Below are the code and all the weights of a small trained network. Each question names an input and a target symbol and asks about switching units off, where a switched-off unit gives its printed mean instead of its output.

import numpy as np


def w(rows, s, z=0):
    codes = np.array(rows[::2]) - 128.0
    scale = np.full(codes.shape[1], s)
    scale[-1] = z or s
    return codes * scale


def f(y):
    return y / 2 * (1 + np.tanh(0.7978845608 * (y + 0.044715 * y**3)))


def softmax(a):
    e = np.exp(a - a.max(-1, keepdims=True))
    return e / e.sum(-1, keepdims=True)


def log_softmax(a):
    a = a - a.max(-1, keepdims=True)
    return a - np.log(np.exp(a).sum(-1, keepdims=True))


def net(x, mask):
    ids = ['αβγδηθλμξπτφω'.index(c) for c in x.split()]
    T = len(ids)
    res = E[ids] + P[:T]
    u = 0
    for l in range(2):
        r = res
        for j in range(2):
            rows = slice(2 * j, 2 * j + 2)
            q, k, v = (r @ M[l][rows].T for M in (Q, K, V))
            z = softmax(np.where(np.tri(T) > 0, q @ k.T / 2**0.5, -1e9)) @ v
            o = O[l][rows]
            res = res + np.where(mask[u + j], z, o[:, -1]) @ o[:, :-1]
        u += 2
        y = f(res @ A[l][:, :-1].T + A[l][:, -1])
        res = res + np.where(mask[u : u + 8], y, B[l][:, -1]) @ B[l][:, :-1]
        u += 8
    return log_softmax(res[-1] @ U[:, :-1].T + U[:, -1])


Q, K, V, O, A, B = {}, {}, {}, {}, {}, {}
E = w([
[176,53,148],'α',
[135,138,107],'β',
[239,40,192],'γ',
[91,168,209],'δ',
[33,145,163],'η',
[96,167,203],'θ',
[139,138,106],'λ',
[139,137,104],'μ',
[242,110,247],'ξ',
[164,195,231],'π',
[246,89,221],'τ',
[139,137,106],'φ',
[137,135,106],'ω',
],0.012)
P = w([
[49,63,152],'0',
[78,85,152],'1',
[95,111,146],'2',
[120,134,140],'3',
[131,160,133],'4',
[141,175,121],'5',
[157,185,122],'6',
[164,200,115],'7',
[173,234,105],'8',
[169,226,100],'9',
[172,249,91],'10',
[179,251,89],'11',
[183,253,91],'12',
[172,251,84],'13',
],0.0049)
Q[0] = w([
[114,68,64],'L0H1',
[112,63,196],'L0H1',
[53,118,132],'L0H2',
[127,134,253],'L0H2',
],0.039)
K[0] = w([
[57,62,139],'L0H1',
[163,27,161],'L0H1',
[60,71,140],'L0H2',
[74,177,253],'L0H2',
],0.034)
V[0] = w([
[249,206,38],'L0H1',
[111,78,96],'L0H1',
[59,1,159],'L0H2',
[135,202,105],'L0H2',
],0.008)
O[0] = w([
[186,80,104,124],'L0H1',
[116,189,88,40],'L0H1',
[254,160,73,5],'L0H2',
[58,133,152,170],'L0H2',
],0.0085,0.0025)
A[0] = w([
[120,10,115,108],'L0N1',
[107,159,42,24],'L0N2',
[81,84,7,74],'L0N3',
[127,183,148,2],'L0N4',
[122,191,147,45],'L0N5',
[125,189,149,14],'L0N6',
[76,144,81,51],'L0N7',
[107,106,59,35],'L0N8',
],0.012,0.0027)
B[0] = w([
[212,219,115,255],'L0N1',
[221,151,125,37],'L0N2',
[160,29,251,52],'L0N3',
[140,83,114,79],'L0N4',
[139,63,111,139],'L0N5',
[140,70,112,105],'L0N6',
[159,110,81,36],'L0N7',
[255,113,153,12],'L0N8',
],0.02,0.00094)
Q[1] = w([
[119,173,253],'L1H1',
[221,219,145],'L1H1',
[101,126,204],'L1H2',
[54,146,106],'L1H2',
],0.017)
K[1] = w([
[52,253,246],'L1H1',
[199,207,244],'L1H1',
[74,246,249],'L1H2',
[27,130,167],'L1H2',
],0.014)
V[1] = w([
[193,123,106],'L1H1',
[153,59,130],'L1H1',
[168,172,188],'L1H2',
[191,2,128],'L1H2',
],0.011)
O[1] = w([
[140,57,159,38],'L1H1',
[119,190,169,34],'L1H1',
[157,192,115,207],'L1H2',
[55,254,159,4],'L1H2',
],0.011,0.0038)
A[1] = w([
[143,166,90,126],'L1N1',
[188,129,196,19],'L1N2',
[187,191,92,9],'L1N3',
[94,163,136,35],'L1N4',
[92,139,26,38],'L1N5',
[97,110,157,86],'L1N6',
[127,108,79,100],'L1N7',
[133,88,251,1],'L1N8',
],0.015,0.0081)
B[1] = w([
[141,218,142,210],'L1N1',
[65,118,250,204],'L1N2',
[139,1,63,198],'L1N3',
[128,106,32,100],'L1N4',
[166,61,16,196],'L1N5',
[59,134,130,127],'L1N6',
[159,201,133,183],'L1N7',
[173,232,57,249],'L1N8',
],0.017,0.0015)
U = w([
[255,140,80,241],'α',
[130,127,107,80],'β',
[142,70,123,76],'γ',
[39,99,117,114],'δ',
[104,80,44,172],'η',
[52,96,113,109],'θ',
[127,128,101,48],'λ',
[128,126,107,107],'μ',
[140,167,150,2],'ξ',
[92,201,77,156],'π',
[120,114,152,55],'τ',
[130,127,103,76],'φ',
[127,129,106,122],'ω',
],0.009,0.0048)

Each question gives the input, a string of symbols that net reads in full, and the target symbol t.
The units are the heads (2 rows each of Q, K, V and O) and the neurons (one row each of A and B). Each row of codes is followed by its name. A weight is (code - 128) times the scale printed after its matrix; where a second scale follows, it is the last column's (O, A, B and U).
mask holds one flag per unit, layer by layer, with each layer's heads first. A switched-off unit (its flag False) gives its mean, the last column of its rows in O or B, instead of its output. The means were averaged over made-up inputs and are rounded, as every weight is.
A unit's drop is (log p(t) with every unit on - log p(t) with that unit switched off) / (log p(t) with every unit on - log p(t) with every unit switched off).
unit that matters most: the unit with the biggest drop
k most important neurons: the k neurons with the biggest drops, biggest first
heads that matter: for each layer, one digit per head in row order, 1 if its drop is at least 0.15 and else 0, layers parted by /
drop when u is switched off: that unit's drop, to one decimal
input γ π δ, target δ: heads that matter : 10 / 01
input λ μ λ π π ξ β, target π: heads that matter : 01 / 11
input δ π π π ω, target π: 2 most important neurons : (L0N5; L0N6)
input α π μ α δ π φ φ α α φ α γ, target γ: heads that matter : 10 / 11
input α α α μ, target α: unit that matters most : L0H1
input φ ω α, target α: heads that matter : 00 / 00
input α η α α ω α η α α α π λ δ, target δ: heads that matter : 01 / 10
input δ β α α ω α α μ π, target π: heads that matter : 11 / 01
input α μ α ξ, target ξ: heads that matter : 00 / 10
input α π φ, target α: heads that matter : 11 / 00
input π α α π, target α: 2 most important neurons : (L1N8; L0N5)
input γ ξ π α π π λ α π η η, target η: heads that matter : 00 / 10
input π α η η γ, target γ: heads that matter : 00 / 11
input π η η, target η: 3 most important neurons : (L1N5; L0N1; L0N3)
input α θ φ λ α α μ ω π, target π: 3 most important neurons : (L1N8; L0N1; L0N5)
input α α π β, target α: most important neuron : (L1N2)
input α α α ω α λ α α α π μ π α, target π: heads that matter : 11 / 10
input α η β, target α: drop when L0N6 is switched off : 0.0
input α α ω, target α: drop when L0N5 is switched off : 0.1
input φ α α α α, target α: drop when L0N1 is switched off : 0.1
input ω π π φ, target π: unit that matters most : L1H2
